Here is a tiny trained network, its code and every weight. The questions are about switching its units off for an input and a class, where a switched-off unit gives its printed mean instead of its output.

import numpy as np


def w(rows, s, z=0):
    codes = np.array(rows[::2]) - 128.0
    scale = np.full(codes.shape[1], s)
    scale[-1] = z or s
    return codes * scale


def f(y):
    return np.maximum(y, 0)


def log_softmax(a):
    a = a - a.max(-1, keepdims=True)
    return a - np.log(np.exp(a).sum(-1, keepdims=True))


def net(x, mask):
    res = np.array(x, float).reshape(1, 6) / 4 @ E
    y = f(res @ A[0][:, :-1].T + A[0][:, -1])
    res = res + np.where(mask, y, B[0][:, -1]) @ B[0][:, :-1]
    return log_softmax(res[-1] @ U[:, :-1].T + U[:, -1])


A, B = {}, {}
E = w([
[38,159,115,99],'x0',
[34,98,80,55],'x1',
[144,141,179,191],'x2',
[82,125,155,228],'x3',
[139,242,46,96],'x4',
[163,247,255,74],'x5',
],0.0084)
A[0] = w([
[192,112,254,144,140],'n0',
[123,130,111,153,88],'n1',
[102,92,175,112,145],'n2',
[117,181,139,128,47],'n3',
[149,185,124,163,40],'n4',
[113,121,133,174,105],'n5',
[112,72,162,113,102],'n6',
[188,130,94,96,95],'n7',
[171,104,91,147,121],'n8',
[131,170,149,140,67],'n9',
[136,104,123,133,39],'n10',
[83,50,112,114,133],'n11',
[121,74,159,102,118],'n12',
[72,186,174,92,174],'n13',
[123,98,198,155,114],'n14',
[100,146,183,69,136],'n15',
[76,137,78,121,82],'n16',
[117,133,154,83,109],'n17',
[122,94,138,88,78],'n18',
[166,124,111,93,87],'n19',
[119,138,124,47,118],'n20',
[71,174,139,109,73],'n21',
[138,114,150,108,73],'n22',
[113,150,105,140,57],'n23',
[190,130,109,113,96],'n24',
[151,147,118,61,107],'n25',
[79,174,200,151,91],'n26',
[114,147,109,27,112],'n27',
[72,171,176,113,94],'n28',
[125,150,111,98,107],'n29',
[95,81,102,125,123],'n30',
[81,66,93,138,124],'n31',
[122,140,239,166,120],'n32',
[157,145,105,104,122],'n33',
[109,128,126,110,165],'n34',
[165,120,231,137,98],'n35',
[152,129,146,152,42],'n36',
[104,110,129,101,26],'n37',
[141,133,198,165,46],'n38',
[104,92,114,127,112],'n39',
[165,112,105,179,118],'n40',
[82,181,160,106,178],'n41',
[97,71,116,119,128],'n42',
[169,124,149,105,50],'n43',
[112,94,121,122,125],'n44',
[147,89,115,144,1],'n45',
[178,144,141,154,181],'n46',
],0.017,0.0098)
B[0] = w([
[128,67,253,76,253],'n0',
[111,137,113,128,139],'n1',
[114,104,143,187,178],'n2',
[121,81,108,172,158],'n3',
[66,101,132,153,162],'n4',
[155,146,91,146,163],'n5',
[95,127,137,192,168],'n6',
[105,189,103,75,160],'n7',
[106,167,95,94,165],'n8',
[101,67,120,150,159],'n9',
[139,131,113,128,131],'n10',
[62,74,110,139,218],'n11',
[76,135,139,163,167],'n12',
[179,69,78,144,236],'n13',
[148,78,127,134,191],'n14',
[177,136,98,145,200],'n15',
[112,99,167,93,183],'n16',
[151,133,112,157,162],'n17',
[80,136,129,168,147],'n18',
[112,149,86,91,148],'n19',
[161,154,119,185,194],'n20',
[138,118,79,146,177],'n21',
[111,132,111,109,133],'n22',
[123,140,110,107,137],'n23',
[88,143,138,97,155],'n24',
[172,173,91,134,182],'n25',
[146,129,96,48,199],'n26',
[177,139,117,193,216],'n27',
[164,116,70,54,189],'n28',
[145,112,127,147,162],'n29',
[107,96,115,109,192],'n30',
[64,85,97,77,218],'n31',
[164,79,143,61,228],'n32',
[140,163,127,108,162],'n33',
[146,119,147,149,168],'n34',
[116,95,162,73,211],'n35',
[154,142,135,160,141],'n36',
[75,96,131,88,137],'n37',
[171,127,150,139,176],'n38',
[99,110,115,109,169],'n39',
[115,178,93,136,176],'n40',
[180,83,91,130,222],'n41',
[78,85,105,130,192],'n42',
[101,142,134,79,142],'n43',
[105,105,121,130,164],'n44',
[153,127,90,110,137],'n45',
[91,129,153,94,199],'n46',
],0.012,0.014)
U = w([
[62,32,164,124,135],'0',
[140,154,203,184,7],'1',
[94,186,112,1,92],'2',
[59,202,170,99,191],'3',
[238,170,71,187,120],'4',
[213,50,165,49,147],'5',
[92,54,14,115,133],'6',
],0.0081,0.015)

Each question gives the input, the list of numbers given to net, and the class t.
The units are the neurons (one row each of A and B). Each row of codes is followed by its name. A weight is (code - 128) times the scale printed after its matrix; where a second scale follows, it is the last column's (A, B and U).
mask holds one flag per neuron, in row order. A switched-off neuron (its flag False) gives its mean, the last column of its row in B, instead of its output. The means were averaged over made-up inputs and are rounded, as every weight is.
A unit's drop is (log p(t) with every unit on - log p(t) with that unit switched off) / (log p(t) with every unit on - log p(t) with every unit switched off).
The circuit of an input: a set's keep is (log p(t) with only the set's units on - log p(t) with every unit switched off) / (log p(t) with every unit on - log p(t) with every unit switched off). Starting from the 12 units with the biggest drops (on a tie, the unit counted first), units are removed one at a time, each time the one whose removal leaves the highest keep (on an exact tie, the one counted first), for as long as the keep stays at least 0.8.
circuit, biggest first: the units of the circuit, biggest drop first
k most important neurons: the k neurons with the biggest drops, biggest first
drop of u: that unit's drop, to one decimal
input [5,-7,7,7,-5,-4], class 5: circuit, biggest first -> [n32]
input [3,-4,-4,1,4,-2], class 4: circuit, biggest first -> [n0; n31; n11; n42]
input [7,2,4,6,1,2], class 5: circuit, biggest first -> [n11; n26]
input [2,-8,-7,8,-4,-1], class 5: circuit, biggest first -> [n32; n11]
input [8,1,-7,-4,-6,3], class 6: 2 most important neurons -> [n11; n37]
input [-7,5,-4,-5,-6,5], class 0: 2 most important neurons -> [n12; n18]
input [7,-7,-4,0,7,-8], class 2: 2 most important neurons -> [n13; n41]
input [8,4,-7,1,-5,-7], class 0: 2 most important neurons -> [n16; n13]
input [-6,7,0,-8,-3,1], class 4: 2 most important neurons -> [n27; n20]
input [0,7,-5,0,4,1], class 4: 2 most important neurons -> [n27; n20]
input [5,5,-1,-7,-7,1], class 6: drop of n0 -> 0.2
input [0,7,-5,5,8,8], class 4: drop of n31 -> 0.0
input [4,6,1,-5,-7,1], class 6: drop of n0 -> 0.8
input [2,-2,-8,-7,-6,0], class 6: circuit, biggest first -> [n0]
